Here is a tiny trained network, its code and every weight. The questions are about switching its units off for an input and a class, where a switched-off unit gives its printed mean instead of its output.

import numpy as np


def w(rows, s, z=0):
    codes = np.array(rows[::2]) - 128.0
    scale = np.full(codes.shape[1], s)
    scale[-1] = z or s
    return codes * scale


def norm(h):
    return h / np.sqrt((h * h).mean(-1, keepdims=True) + 1e-5)


def f(y):
    return np.maximum(y, 0)


def log_softmax(a):
    a = a - a.max(-1, keepdims=True)
    return a - np.log(np.exp(a).sum(-1, keepdims=True))


def net(x, mask):
    res = np.array(x, float).reshape(1, 6) / 4 @ E
    u = 0
    for l in range(2):
        y = f(norm(res) @ A[l][:, :-1].T + A[l][:, -1])
        res = res + np.where(mask[u : u + 15], y, B[l][:, -1]) @ B[l][:, :-1]
        u += 15
    return log_softmax(norm(res)[-1] @ U[:, :-1].T + U[:, -1])


A, B = {}, {}
E = w([
[43,116,95,88,200,197],'x0',
[130,130,127,128,135,122],'x1',
[128,128,129,126,126,129],'x2',
[195,197,75,174,153,205],'x3',
[128,128,128,128,128,128],'x4',
[87,176,255,173,141,133],'x5',
],0.01)
A[0] = w([
[118,149,105,150,159,145,62],'0.n1',
[164,69,203,146,122,88,101],'0.n2',
[139,214,192,164,170,161,41],'0.n3',
[119,161,164,197,94,101,3],'0.n4',
[142,67,113,182,118,140,51],'0.n5',
[85,113,133,63,209,193,139],'0.n6',
[105,159,202,173,153,139,145],'0.n7',
[161,155,96,168,159,165,136],'0.n8',
[83,155,246,178,161,128,89],'0.n9',
[88,134,97,152,154,75,117],'0.n10',
[165,109,126,141,174,101,124],'0.n11',
[87,41,158,106,111,74,238],'0.n12',
[153,64,62,105,117,117,78],'0.n13',
[115,202,205,131,141,147,80],'0.n14',
[158,171,115,151,149,157,44],'0.n15',
],0.012,0.0053)
B[0] = w([
[104,163,112,109,101,136,150],'0.n1',
[148,166,95,135,123,105,200],'0.n2',
[114,96,87,208,69,164,216],'0.n3',
[160,173,81,127,80,104,173],'0.n4',
[148,111,158,127,135,111,133],'0.n5',
[48,127,100,149,158,156,239],'0.n6',
[108,199,181,150,104,121,230],'0.n7',
[126,160,158,55,53,138,210],'0.n8',
[144,134,171,10,163,125,254],'0.n9',
[134,103,135,145,108,149,145],'0.n10',
[122,131,124,144,76,133,145],'0.n11',
[97,135,116,139,155,48,252],'0.n12',
[85,146,196,165,80,137,198],'0.n13',
[114,79,62,208,119,126,212],'0.n14',
[107,89,168,126,152,87,168],'0.n15',
],0.012,0.008)
A[1] = w([
[152,97,148,144,146,63,2],'1.n1',
[163,122,152,114,92,30,14],'1.n2',
[133,67,48,218,160,85,66],'1.n3',
[142,123,96,114,96,167,131],'1.n4',
[100,59,191,112,176,114,27],'1.n5',
[90,126,159,152,48,101,139],'1.n6',
[98,121,128,165,213,206,103],'1.n7',
[141,123,137,184,165,94,69],'1.n8',
[41,150,85,91,171,97,138],'1.n9',
[222,137,163,124,68,125,94],'1.n10',
[91,123,108,6,163,193,48],'1.n11',
[93,114,186,172,131,98,101],'1.n12',
[216,139,133,103,100,93,81],'1.n13',
[235,99,159,65,121,155,63],'1.n14',
[105,92,110,64,151,57,90],'1.n15',
],0.015,0.0038)
B[1] = w([
[207,164,118,72,77,193,153],'1.n1',
[139,164,61,27,58,156,212],'1.n2',
[110,27,29,187,85,195,154],'1.n3',
[157,158,157,94,253,127,168],'1.n4',
[172,187,165,194,192,98,151],'1.n5',
[155,112,99,121,164,115,253],'1.n6',
[133,153,140,40,27,105,186],'1.n7',
[172,101,95,72,105,163,141],'1.n8',
[187,72,167,204,162,106,246],'1.n9',
[154,26,203,172,157,120,216],'1.n10',
[225,172,97,138,157,90,183],'1.n11',
[169,114,71,67,169,121,186],'1.n12',
[3,119,178,146,205,185,191],'1.n13',
[80,68,175,16,147,220,147],'1.n14',
[85,132,163,187,85,254,184],'1.n15',
],0.0095,0.011)
U = w([
[188,47,37,55,23,116,108],'0',
[56,24,51,232,171,123,39],'1',
[160,37,214,57,161,208,213],'2',
[218,204,55,74,207,176,121],'3',
[161,218,171,21,42,44,82],'4',
[70,163,213,149,244,53,36],'5',
[207,135,201,251,51,144,175],'6',
[31,224,133,156,82,231,253],'7',
],0.02,0.0017)

Each question gives the input, the list of numbers given to net, and the class t.
The units are the neurons (one row each of A and B). Each row of codes is followed by its name. A weight is (code - 128) times the scale printed after its matrix; where a second scale follows, it is the last column's (A, B and U).
mask holds one flag per neuron, layer by layer. A switched-off neuron (its flag False) gives its mean, the last column of its row in B, instead of its output. The means were averaged over made-up inputs and are rounded, as every weight is.
A unit's drop is (log p(t) with every unit on - log p(t) with that unit switched off) / (log p(t) with every unit on - log p(t) with every unit switched off).
The circuit of an input: a set's keep is (log p(t) with only the set's units on - log p(t) with every unit switched off) / (log p(t) with every unit on - log p(t) with every unit switched off). Starting from the 12 units with the biggest drops (on a tie, the unit counted first), units are removed one at a time, each time the one whose removal leaves the highest keep (on an exact tie, the one counted first), for as long as the keep stays at least 0.8.
circuit, biggest first: the units of the circuit, biggest drop first
most important unit: the unit with the biggest drop
top k neurons: the k neurons with the biggest drops, biggest first
top k neurons in layer l: the k neurons of layer l with the biggest drops, biggest first
drop when u is switched off: that unit's drop, to one decimal
input [5,-5,6,-6,-2,-4], class 1: circuit, biggest first -> [0.n9]
input [1,3,3,-5,-7,-7], class 1: top 2 neurons in layer 0 -> [0.n9, 0.n8]
input [-1,-8,7,-2,3,3], class 4: top 2 neurons -> [0.n9, 0.n7]
input [4,8,7,1,-1,-7], class 3: top 3 neurons in layer 1 -> [1.n11, 1.n10, 1.n4]
input [3,-7,3,0,8,-3], class 1: top 3 neurons -> [0.n9, 1.n2, 1.n9]
input [2,1,7,1,0,3], class 7: top 3 neurons -> [0.n3, 0.n7, 0.n12]
input [-7,-3,1,0,-2,-2], class 0: top 2 neurons -> [0.n9, 1.n2]
input [-1,0,-4,1,8,-7], class 2: top 2 neurons -> [0.n12, 0.n6]
input [1,-2,-1,0,6,-2], class 1: top 3 neurons in layer 0 -> [0.n9, 0.n13, 0.n7]
input [0,0,-8,2,-3,7], class 6: top 4 neurons -> [0.n3, 0.n6, 0.n7, 0.n14]
input [-2,8,-2,0,-4,8], class 4: top 2 neurons -> [0.n9, 0.n7]
input [-1,6,-5,-8,-1,8], class 4: top 2 neurons -> [0.n6, 1.n2]
input [5,-8,1,0,-5,-8], class 1: top 2 neurons in layer 0 -> [0.n9, 0.n6]
input [1,-4,-7,1,4,-7], class 3: most important unit -> 0.n12
input [3,5,4,0,-7,-3], class 1: top 2 neurons in layer 0 -> [0.n9, 0.n6]
input [-2,6,-5,-1,-1,5], class 4: drop when 0.n7 is switched off -> 0.2
input [6,-7,-4,-5,0,0], class 1: drop when 0.n9 is switched off -> 0.7
input [-1,-2,0,5,-6,-7], class 2: drop when 0.n6 is switched off -> 0.6
